Below are the code and all the weights of a small trained network. Each question names an input and a class and asks about switching units off, where a switched-off unit gives its printed mean instead of its output.

import numpy as np


def w(rows, s, z=0):
    codes = np.array(rows[::2]) - 128.0
    scale = np.full(codes.shape[1], s)
    scale[-1] = z or s
    return codes * scale


def f(y):
    return y / 2 * (1 + np.tanh(0.7978845608 * (y + 0.044715 * y**3)))


def log_softmax(a):
    a = a - a.max(-1, keepdims=True)
    return a - np.log(np.exp(a).sum(-1, keepdims=True))


def net(x, mask):
    res = np.array(x, float).reshape(1, 5) / 4 @ E
    y = f(res @ A[0][:, :-1].T + A[0][:, -1])
    res = res + np.where(mask, y, B[0][:, -1]) @ B[0][:, :-1]
    return log_softmax(res[-1] @ U[:, :-1].T + U[:, -1])


A, B = {}, {}
E = w([
[142,124,38,141,74,198,187,90,57,77,55],'x0',
[10,59,123,217,37,145,209,254,124,81,204],'x1',
[198,157,40,115,115,183,179,188,185,181,147],'x2',
[227,37,139,109,83,72,76,177,44,86,150],'x3',
[69,180,82,102,162,69,82,124,82,168,139],'x4',
],0.0079)
A[0] = w([
[93,120,104,173,82,152,203,147,179,94,117,52],'n0',
[122,64,222,194,77,166,157,155,150,40,97,129],'n1',
[187,148,109,142,136,195,172,133,233,148,124,159],'n2',
[177,116,79,78,100,146,126,117,82,109,70,253],'n3',
[195,100,109,99,116,85,26,135,60,153,131,184],'n4',
[31,152,203,148,166,82,108,180,217,181,207,142],'n5',
[132,104,157,131,95,164,133,76,109,106,61,93],'n6',
[146,144,192,80,190,66,65,92,112,109,106,221],'n7',
[158,173,193,43,216,99,32,39,173,172,80,212],'n8',
[68,175,120,136,114,170,144,56,73,102,59,158],'n9',
[48,142,164,180,170,88,117,102,112,129,158,206],'n10',
[12,254,58,176,182,199,187,84,183,178,84,236],'n11',
],0.0071,0.0026)
B[0] = w([
[133,154,111,101,126,126,165,108,127,158,136,171],'n0',
[173,114,115,151,183,94,154,84,106,93,142,183],'n1',
[65,126,217,90,46,131,56,135,152,128,65,179],'n2',
[137,117,118,161,140,86,155,124,145,100,143,176],'n3',
[112,129,125,127,147,109,159,80,169,96,114,191],'n4',
[176,61,100,197,141,149,130,183,78,92,165,203],'n5',
[153,144,103,129,122,139,118,122,106,147,141,147],'n6',
[104,148,118,110,121,137,143,73,195,129,114,201],'n7',
[67,205,139,45,126,108,143,69,216,177,71,247],'n8',
[183,119,90,178,191,129,180,138,101,124,188,167],'n9',
[138,121,141,149,100,108,96,117,116,81,134,171],'n10',
[134,170,104,125,204,96,246,88,146,149,151,226],'n11',
],0.011,0.014)
U = w([
[215,75,80,235,229,109,150,116,63,68,208,198],'0',
[142,81,127,136,74,227,52,253,47,210,161,3],'1',
[64,253,101,9,181,120,171,42,198,209,114,136],'2',
[2,87,223,80,36,110,14,126,138,66,68,144],'3',
],0.0062,0.0042)

Each question gives the input, the list of numbers given to net, and the class t.
The units are the neurons (one row each of A and B). Each row of codes is followed by its name. A weight is (code - 128) times the scale printed after its matrix; where a second scale follows, it is the last column's (A, B and U).
mask holds one flag per neuron, in row order. A switched-off neuron (its flag False) gives its mean, the last column of its row in B, instead of its output. The means were averaged over made-up inputs and are rounded, as every weight is.
A unit's drop is (log p(t) with every unit on - log p(t) with that unit switched off) / (log p(t) with every unit on - log p(t) with every unit switched off).
The circuit of an input: a set's keep is (log p(t) with only the set's units on - log p(t) with every unit switched off) / (log p(t) with every unit on - log p(t) with every unit switched off). Starting from all 12 units, units are removed one at a time, each time the one whose removal leaves the highest keep (on an exact tie, the one counted first), for as long as the keep stays at least 0.8.
circuit, biggest first: the units of the circuit, biggest drop first
unit that matters most: the unit with the biggest drop
k most important neurons: the k neurons with the biggest drops, biggest first
drop of u: that unit's drop, to one decimal
input [-8,-1,-7,-1,-1], class 3: 2 most important neurons : (n11; n5)
input [8,-7,5,7,-8], class 3: circuit, biggest first : (n2; n11)
input [7,-3,1,3,7], class 0: 2 most important neurons : (n8; n9)
input [-5,6,4,5,4], class 0: unit that matters most : n2
input [6,1,-8,-1,8], class 0: 2 most important neurons : (n8; n9)
input [-5,4,5,-6,-1], class 0: 3 most important neurons : (n5; n8; n11)
input [-6,3,-6,5,7], class 3: 3 most important neurons : (n11; n9; n1)
input [-6,0,-6,6,6], class 3: 3 most important neurons : (n11; n10; n5)
input [-4,7,-6,-7,4], class 0: drop of n6 : 0.0
input [-7,2,4,0,-1], class 1: drop of n11 : 0.2
input [-6,6,7,3,-1], class 1: drop of n2 : 0.1
